(in the rows, 128 means zero)
Each row of numbers stands for one node and depends on some of the facts below. Use the named rows to name the rest.

How the nodes are related:
Q_104 {drebrares=Q_693, Q_839, Q_157, Q_344, Q_568, Q_698, Q_814, dotir=gupak, tasus=438}
Q_105 {dotir=vepan, bazil=Q_469, tasus=235}
Q_122 {drebrares=Q_669, Q_825, dotir=vepan, bazil=Q_744, Q_268, tasus=235}
Q_141 {dotir=vepan, tasus=112}
Q_154 {drebrares=Q_459, Q_918, Q_797, Q_795, Q_936, Q_766, Q_539, dotir=gupak, tasus=438}
Q_156 {drebrares=Q_894, Q_836, Q_196, Q_418, Q_578, dotir=vepan, bazil=Q_959, tasus=235}
Q_157 {dotir=vepan, bazil=Q_88, tasus=438}
Q_162 {dotir=gupak, tasus=83}
Q_17 {dotir=vepan, tasus=112}
Q_170 {dotir=vepan, tasus=438}
Q_179 {dotir=potror, tasus=112}
Q_18 {dotir=gupak, tasus=112}
Q_19 {drebrares=Q_936, Q_554, Q_201, dotir=vepan, tasus=235}
Q_196 {dotir=vepan, tasus=112}
Q_197 {drebrares=Q_786, Q_316, Q_778, Q_350, Q_404, Q_975, dotir=vepan, bazil=Q_292, tasus=83}
Q_201 {dotir=vepan, tasus=83}
Q_219 {drebrares=Q_664, Q_991, Q_226, dotir=vepan, tasus=438}
Q_226 {dotir=vepan, tasus=235}
Q_237 {dotir=gupak, tasus=83}
Q_239 {dotir=vepan, bazil=Q_162, Q_404, tasus=83}
Q_245 {dotir=vepan, bazil=Q_466, Q_201, tasus=112}
Q_266 {drebrares=Q_237, Q_993, Q_141, Q_481, dotir=gupak, tasus=438}
Q_268 {drebrares=Q_918, Q_845, Q_744, Q_718, Q_686, Q_978, dotir=gupak, tasus=235}
Q_269 {dotir=vepan, tasus=83}
Q_281 {drebrares=Q_30, Q_778, Q_835, Q_686, dotir=vepan, tasus=83}
Q_291 {drebrares=Q_237, Q_316, Q_40, dotir=vepan, bazil=Q_162, tasus=112}
Q_292 {dotir=vepan, tasus=112}
Q_293 {drebrares=Q_316, Q_617, Q_226, Q_422, dotir=vepan, tasus=438}
Q_30 {dotir=gupak, tasus=438}
Q_301 {drebrares=Q_237, Q_959, Q_425, Q_532, Q_451, Q_141, Q_766, Q_649, Q_201, dotir=vepan, tasus=112}
Q_303 {dotir=vepan, tasus=438}
Q_316 {dotir=vepan, tasus=83}
Q_344 {dotir=vepan, tasus=235}
Q_350 {dotir=potror, bazil=Q_547, Q_170, Q_975, tasus=112}
Q_360 {drebrares=Q_839, Q_447, Q_350, Q_686, dotir=gupak, tasus=112}
Q_363 {dotir=vepan, tasus=112}
Q_365 {drebrares=Q_30, Q_673, dotir=vepan, tasus=235}
Q_369 {dotir=potror, tasus=112}
Q_37 {dotir=vepan, tasus=112}
Q_371 {dotir=gupak, tasus=438}
Q_372 {drebrares=Q_94, Q_237, Q_568, Q_162, Q_475, dotir=vepan, tasus=112}
Q_380 {dotir=potror, tasus=235}
Q_381 {drebrares=Q_412, Q_767, Q_836, Q_46, dotir=zoskis, tasus=83}
Q_383 {dotir=vepan, tasus=112}
Q_40 {dotir=gupak, bazil=Q_469, Q_418, tasus=235}
Q_404 {dotir=gupak, tasus=235}
Q_405 {dotir=gupak, tasus=438}
Q_410 {dotir=gupak, bazil=Q_850, tasus=438}
Q_412 {dotir=zoskis, bazil=Q_792, Q_698, Q_673, Q_850, Q_978, tasus=112}
Q_415 {dotir=zoskis, bazil=Q_766, Q_825, tasus=112}
Q_418 {dotir=vepan, tasus=235}
Q_420 {drebrares=Q_894, Q_693, Q_269, dotir=gupak, bazil=Q_686, tasus=235}
Q_422 {dotir=vepan, bazil=Q_953, Q_568, tasus=235}
Q_425 {dotir=vepan, tasus=438}
Q_447 {dotir=vepan, tasus=235}
Q_451 {dotir=potror, tasus=112}
Q_459 {dotir=potror, tasus=235}
Q_46 {dotir=vepan, tasus=438}
Q_466 {dotir=potror, tasus=83}
Q_469 {drebrares=Q_882, Q_693, Q_728, Q_363, Q_702, Q_383, Q_812, dotir=zoskis, tasus=83}
Q_475 {dotir=zoskis, tasus=83}
Q_481 {dotir=vepan, tasus=83}
Q_484 {drebrares=Q_94, Q_410, Q_604, Q_575, Q_141, Q_991, dotir=gupak, bazil=Q_466, Q_37, tasus=235}
Q_50 {drebrares=Q_237, Q_604, Q_466, dotir=vepan, tasus=235}
Q_511 {drebrares=Q_94, Q_786, Q_30, Q_53, Q_655, Q_649, dotir=vepan, tasus=112}
Q_519 {drebrares=Q_447, Q_918, Q_767, Q_162, Q_239, Q_422, dotir=gupak, bazil=Q_383, tasus=438}
Q_53 {dotir=gupak, tasus=438}
Q_532 {dotir=gupak, bazil=Q_301, Q_766, Q_481, tasus=438}
Q_539 {dotir=vepan, bazil=Q_219, Q_380, tasus=235}
Q_544 {drebrares=Q_728, Q_303, Q_814, Q_825, dotir=vepan, tasus=438}
Q_547 {dotir=potror, tasus=112}
Q_554 {dotir=vepan, bazil=Q_797, Q_812, tasus=438}
Q_568 {dotir=vepan, tasus=112}
Q_575 {dotir=potror, tasus=438}
Q_578 {dotir=vepan, tasus=438}
Q_604 {dotir=zoskis, tasus=235}
Q_606 {drebrares=Q_53, Q_141, Q_383, Q_539, dotir=zoskis, tasus=438}
Q_617 {dotir=vepan, bazil=Q_196, tasus=83}
Q_635 {dotir=gupak, tasus=235}
Q_648 {dotir=zoskis, tasus=83}
Q_649 {dotir=vepan, tasus=112}
Q_655 {dotir=vepan, bazil=Q_698, Q_718, tasus=83}
Q_664 {dotir=potror, bazil=Q_363, Q_104, tasus=438}
Q_665 {drebrares=Q_94, Q_371, Q_837, Q_976, Q_303, Q_425, Q_850, Q_781, Q_37, dotir=gupak, tasus=83}
Q_669 {dotir=vepan, bazil=Q_780, Q_17, Q_19, tasus=235}
Q_673 {dotir=gupak, tasus=83}
Q_686 {dotir=potror, tasus=83}
Q_693 {dotir=vepan, bazil=Q_976, Q_405, tasus=235}
Q_698 {dotir=vepan, tasus=438}
Q_700 {drebrares=Q_882, Q_893, Q_698, Q_800, Q_781, Q_554, Q_369, dotir=zoskis, tasus=112}
Q_702 {dotir=gupak, tasus=438}
Q_718 {dotir=potror, tasus=438}
Q_728 {dotir=vepan, tasus=438}
Q_737 {drebrares=Q_415, Q_303, Q_350, dotir=potror, tasus=83}
Q_744 {dotir=vepan, tasus=438}
Q_747 {dotir=vepan, tasus=112}
Q_766 {dotir=gupak, tasus=112}
Q_767 {dotir=zoskis, bazil=Q_179, Q_718, Q_835, tasus=112}
Q_778 {dotir=gupak, tasus=83}
Q_780 {dotir=vepan, tasus=438}
Q_781 {dotir=vepan, tasus=83}
Q_786 {dotir=potror, tasus=235}
Q_792 {drebrares=Q_17, Q_547, Q_30, Q_18, dotir=gupak, tasus=438}
Q_795 {dotir=zoskis, bazil=Q_405, Q_481, tasus=112}
Q_797 {dotir=vepan, tasus=83}
Q_800 {dotir=gupak, bazil=Q_179, Q_837, tasus=235}
Q_812 {dotir=vepan, tasus=83}
Q_814 {dotir=gupak, tasus=235}
Q_819 {drebrares=Q_882, Q_786, Q_292, Q_578, dotir=gupak, bazil=Q_575, Q_425, tasus=235}
Q_82 {dotir=gupak, tasus=83}
Q_823 {drebrares=Q_825, dotir=vepan, tasus=438}
Q_825 {dotir=vepan, tasus=83}
Q_835 {dotir=vepan, tasus=438}
Q_836 {dotir=vepan, bazil=Q_781, tasus=83}
Q_837 {dotir=gupak, tasus=438}
Q_839 {dotir=potror, bazil=Q_575, tasus=112}
Q_843 {dotir=potror, tasus=83}
Q_845 {dotir=vepan, bazil=Q_360, Q_451, Q_404, tasus=83}
Q_850 {dotir=vepan, tasus=235}
Q_858 {drebrares=Q_371, Q_105, Q_975, Q_201, dotir=vepan, bazil=Q_292, Q_948, Q_698, Q_511, tasus=83}
Q_861 {drebrares=Q_976, Q_744, Q_451, dotir=vepan, bazil=Q_780, tasus=438}
Q_865 {drebrares=Q_292, Q_269, Q_936, Q_781, Q_82, dotir=potror, bazil=Q_747, Q_19, tasus=112}
Q_88 {drebrares=Q_843, Q_604, Q_575, Q_655, Q_196, dotir=potror, tasus=438}
Q_882 {dotir=gupak, bazil=Q_778, Q_18, tasus=438}
Q_886 {drebrares=Q_839, Q_91, Q_918, Q_664, Q_893, Q_795, Q_673, Q_105, dotir=vepan, tasus=235}
Q_893 {dotir=gupak, tasus=438}
Q_894 {dotir=zoskis, bazil=Q_466, Q_226, Q_481, tasus=438}
Q_91 {dotir=zoskis, tasus=438}
Q_918 {dotir=gupak, bazil=Q_835, tasus=235}
Q_92 {dotir=gupak, bazil=Q_606, Q_141, Q_226, tasus=235}
Q_920 {drebrares=Q_786, Q_918, Q_371, Q_92, Q_850, Q_451, dotir=potror, tasus=235}
Q_936 {dotir=vepan, tasus=438}
Q_94 {dotir=vepan, tasus=438}
Q_948 {drebrares=Q_415, Q_179, Q_447, Q_105, Q_380, dotir=vepan, tasus=83}
Q_953 {drebrares=Q_344, Q_425, Q_747, dotir=vepan, tasus=438}
Q_959 {dotir=vepan, tasus=83}
Q_96 {drebrares=Q_30, Q_718, dotir=vepan, tasus=83}
Q_975 {dotir=vepan, tasus=83}
Q_976 {dotir=vepan, tasus=83}
Q_978 {dotir=gupak, tasus=112}
Q_984 {drebrares=Q_170, Q_303, Q_405, Q_383, Q_201, dotir=vepan, tasus=83}
Q_991 {dotir=potror, tasus=438}
Q_993 {dotir=gupak, bazil=Q_17, Q_814, tasus=235}

Some rows with their names:
Q_122: [145  89 128 237 176  86  64 131 118 164 108 170 101 119 119 134 156 140
 196 170 138 118 120 107 111  88 115 154 137  81 157]
Q_371: [151 121 123 116 134 143 147 136 102 105 117 132 138 120 155 131 110 143
  89 135 135  93 129 131 128 133 126 128 153 148 105]
Q_511: [134 107 127 133 141 113 148 135 117 177 124 119 141 118  41 126 129 157
 141 123 132 177 145 116 143 162 130 117 106 166 119]
Q_823: [167  94 117 179 172 106  85 148 103 157  74 175 114 129 189 101 141 138
 124 172 139  87 125 116 126 121 127 121 158 136 120]
Q_18: [120 134 133 107 196 132 156 171 135 183 141 110 106 110   5 127 118 197
  95 115 120 128 180 143 164 108 148 115  97 166 143]
Q_40: [124 109 138 169 119 145 137 123 117 113 144 122 128 105  74 169 117 148
 194 128 138 139 107 115 137 115 118 165 116  88 135]
Q_861: [154 110 129 134 131 138 137 128 108 105 100 135 148 117 151 112 112 134
  73 139 135 122 137 120 141 130 139 120 149 148  94]
Q_469: [122 107 130 106 118  91  67  89 120 140 111 120 141 112 147 118 128 123
  99 127 133 154 126 140  85 132 132 124 105 113 137]
Q_976: [110 113 127  83 112 112  87 104 117 136 118 111 127 111 135 142 119 139
 128 121 133 129 113 146  91 133 126 132  99 103 142]
Q_82: [118 120 127  82 117 102  84  95 115 130 134 112 136 112 146 132 123 133
 104 118 132 131 120 151  75 134 122 132 107 115 143]
Q_360: [135 108 127 135 142 108 148 133 117 176 125 119 142 119  43 125 130 155
 134 122 132 177 148 116 138 161 130 117 108 168 121]
Q_886: [132 110 143 186 129 121 123 104 122 103 142 123 144 106  77 144 123 134
 128 131 135 161 136 114 125  99 129 152 128 103 128]
Q_475: [112 110 127  83 110 121  86 111 117 143 117 114 126 109 137 141 118 142
 154 121 134 134 103 143 103 143 125 136  91 100 141]
Q_836: [139 120 135  72 138 127  62 117 118 151 164 124 142 101 165 104 125 137
 157 117 136 150  95 158 108 158 127 149  78 113 154]
Q_649: [129 117 120 116 140 117 161 142 111 175 138 115 130 121  45 146 126 167
 155 118 132 147 136 125 130 165 118 125 108 163 128]
Q_766: [130 116 119 118 138 114 162 139 110 173 139 114 132 122  47 147 127 164
 153 117 132 148 137 125 125 166 117 125 114 165 127]
Q_978: [126 120 122 114 147 119 161 143 115 173 139 112 129 119  39 144 125 169
 141 117 130 146 146 128 134 155 123 122 110 167 129]

Rows to name:
No name comes twice in this set of rows, the named rows included.
[134 105 126 135 136 114 147 133 115 180 123 121 142 119  47 128 131 155
 155 122 134 179 137 113 143 171 127 120 106 165 117] -> Q_372
[115 109 131  92 118 111  76 101 121 143 114 116 132 108 139 128 122 136
 127 123 133 145 114 142 101 134 132 130  95 107 140] -> Q_648
[135 113 124 126 146 111 150 138 114 178 136 120 136 120  51 131 130 159
 145 120 132 161 141 122 133 165 123 122 111 167 127] -> Q_245
[128 112 147 183 141 127 122 112 129 105 140 123 138 102  67 141 120 141
 113 131 131 158 146 117 137  87 138 150 122 102 132] -> Q_365
[168 125 130 103 176 136 125 161 113 190 200 132 148 108  88  96 136 163
 193 114 137 174 113 143 151 198 121 147  83 179 144] -> Q_412
[123  99 117 123 149  84  43 124 114 181  95 146  96 120 167 130 144 144
 171 148 135  99 104 142  79 124 116 132 106  92 164] -> Q_825
[143 113 143 184 137 112 112 100 120 103 160 129 153 107  96 133 128 125
 124 131 136 167 135 120 112 105 124 155 134 112 130] -> Q_420
[151 113 147 179 143 126 107 111 122 110 173 133 154 101 101 122 128 128
 146 130 138 174 124 122 130 118 127 163 120 111 134] -> Q_156
[130 101 142 187 119 136 123 113 122 112 133 127 141 105  78 151 121 135
 170 132 138 168 117 107 144 114 127 159 116  93 127] -> Q_50
[188 128 134 101 168 166 112 160 105 125 178 150 153 106 193  81 118 142
 135 132 141 121 100 148 157 167 130 151 121 160 120] -> Q_46
[131 103 144 187 122 132 122 110 122 111 137 126 143 104  79 147 122 135
 157 132 138 168 121 110 139 110 128 158 118  96 127] -> Q_484

Now the same nodes, written a new way:
Named rows:
Q_539: [113 120 135 103  82 171 133 110 192 156  79 143 147 146 163 188 113 166
 137  88 163 171  85 173 132  98]
Q_843: [ 86 151 149  99 139 126  79  64  89 153 115 133 127 112 115 143 109 184
  95 135 127 119 101 106 142 131]
Q_369: [152 147  99  87 159 132 181 118 173 120  88 115 124 123 100 157 107 189
 165 116 125 101  85 109 132 174]
Q_380: [116 119 135 104  90 173 128 121 201 156  81 138 147 147 169 185 118 171
 127  84 172 161  89 164 122 104]
Q_532: [136 166  99 131 101 132 134 105 152 160 100 180 110 121 168 117 150 130
 117 134  81 112  57 126 136 157]
Q_836: [ 83 149 147 105 135 124  83  66  90 156 112 129 125 113 109 143 109 188
  93 133 131 111  99  97 141 125]
Q_50: [106 125 136  95  83 162 131 132 151 157  83 152 132 124 179 173  90 150
 129  56 152 150 118 213 117  85]
Q_475: [ 89 150 149  96 134 125  84  65  87 150 118 131 125 115 114 145 109 182
  93 137 127 118  96 107 135 135]
Q_568: [148 147 104  84 168 133 178 126 173 122  87 118 124 123 100 154 106 190
 162 113 121  99  89 115 129 180]
Q_936: [130 165 107 136  81 128 146  96 146 155  97 174 101 125 154 116 148 125
 116 141  77 113  41 120 129 148]
Q_635: [121 114 129 101  87 174 133 115 191 158  81 138 148 144 171 184 115 170
 129  83 170 164  85 167 129  94]
Q_920: [140 134 126 137  58 151 123 110 179 137 105 107 158 146 183 173 110 143
 135  44 165 165 116 141 144  83]
Q_850: [131 121 121 113  84 173 127 110 195 157  87 130 158 146 175 184 117 166
 134  76 172 171  91 160 137  99]
Q_858: [ 82 162 164  97 113 102  84  58  80 126 137 106 110 133 122 130 104 146
  90 137 138 129 118  94 119 133]
Q_655: [ 88 147 147  99 141 123  80  69  87 155 115 135 128 112 116 138 112 185
  94 136 124 125 107 102 152 126]
Q_291: [158 156  99  75 146 120 193 130 139 110 111 120  90 108 129 137  84 174
 149  93 131  71 113 152  92 171]
Q_469: [ 49 145 159  97 129 110  89  73  65 151  99 119 105 108 101 131 111 162
 104 152 141 109 124 100 122  99]

Which node is each row?
No name comes twice in this set of rows, the named rows included.
[ 78 145 146 100 127 120  92  62  89 154 108 129 118 117 102 138 112 182
  97 145 135 114  93  98 136 118] -> Q_269
[ 94 153 147  80 132 128  88  62  72 151 126 146 111 109 124 139  90 177
  89 126 118 113  99 148 126 139] -> Q_237
[126 174 137 149  60 116 142 101 140 135 104 166 100 121 141 120 147 108
 118 109  57 107  52 114 120 135] -> Q_154
[137 167  93 137 110 133 126 113 147 168  98 183 118 117 173 111 147 131
 118 122  72 121  70 126 151 151] -> Q_94
[115 118 129  98  71 191 129 103 135 122  85 149 137 107 179 210 134 151
 162  73 192 151 118 157 101  77] -> Q_122
[ 84 154 150  82 122 117  93  46  91 140 127 120 115 132 116 141 106 162
  95 158 134 139  90 111 126 142] -> Q_201
[122 177 138 157  80 118 124 123 150 139 107 172 105 115 154 122 148 124
 103  87  69  80  68 108 110 148] -> Q_519
[111 123 140 102  85 168 130 117 203 151  86 134 146 152 167 185 117 165
 126  83 168 165  82 165 123 107] -> Q_105
[130 130 172 126  62 159 130 125 182 128  90 131 149 136 167 186 120 160
 124  50 149 161 106 149 128  86] -> Q_268
[122 116 123 100  86 182 132 107 183 148  84 143 147 133 170 195 121 169
 141  83 173 160  88 169 126  94] -> Q_669
[130 124 147 120  72 169 127 108 203 144  90 134 158 148 158 196 116 169
 127  60 153 160  76 155 128  99] -> Q_918
[140 171  90 143  93 129 130 101 156 158 109 170 118 128 173 113 151 124
 119 125  83 119  59 111 141 159] -> Q_371

The same nodes again, as new rows of numbers:
Some rows with their names:
Q_718: [128 119  72  88 137 151 148 118 131 139 161  78 117]
Q_568: [148 165 133 130 160 105 125 114  82 147 139 194 122]
Q_415: [151 164 134 127 158 108 124 115  82 145 140 194 118]
Q_978: [162 161 132 122 152 119 122 120  84 148 143 193 108]
Q_814: [138 133 120 122 125 143 102 136 138  72  94 150 188]
Q_19: [111 113 131 137 131 164 134 140 150  65  84 168 158]
Q_201: [150 102 191 156  84 102  99 139 137 149 147 105 124]
Q_936: [118 113  77  97 153 129 155 111 131 137 168  81 137]
Q_380: [140 127 110 141 128 158  93 144 144  80  98 153 171]
Q_575: [101 129  62 115 146 135 140 118 134 149 155  72 124]
Q_451: [152 161 132 130 157 113 123 116  82 148 144 193 118]
Q_606: [ 80 111  86 102 144 146 180 110 131 132 145  88 111]
Q_383: [151 159 138 122 160 101 129 113  80 142 142 195 128]
Q_50: [ 91 128 112 162 119 172 115 143 150  79  72 160 142]
Q_237: [137 113 180 171  77 107  88 141 139 158 141  99 115]
Q_700: [125 146 157 124 166 112 165 112  85 130 127 210 108]
Q_547: [213 176 131  69 132 152 122 133  92 146 125 181  69]

Which node is each row?
No name comes twice in this set of rows, the named rows included.
[113 124  84  79 145 118 156 105 123 134 162  77 150] -> Q_728
[ 82 120  82 110 148 142 180 118 141 135 129  85 103] -> Q_519
[127 117 203 173 115  83 135 158 177 153  73  97  86] -> Q_381
[139 112 182 168  82 104  91 141 141 156 140 100 117] -> Q_475
[136 125  70  79 135 154 148 119 131 141 159  75 109] -> Q_30
[147 113 184 167  88 100  95 148 149 159 129  95 113] -> Q_239
[154 100 197 152  92  99 105 139 140 146 147 105 128] -> Q_781
[144 123 121 131 138 144 104 142 146  73  97 156 184] -> Q_693
[143 106 186 163  81 107  94 139 137 154 147 102 119] -> Q_959
[162 186 130 148 195  71 134 137 123 162  81 174 100] -> Q_412
[ 73 125 100  75 135 128 188 102 124 121 136  85 132] -> Q_544
[ 52 157 107  45 110 110 186  90 106 119 113  72 152] -> Q_823
[150 156 140 126 162 105 128 111  77 142 151 200 127] -> Q_747
[113 124 127 147 147 146 134 151 169  73  53 158 148] -> Q_156

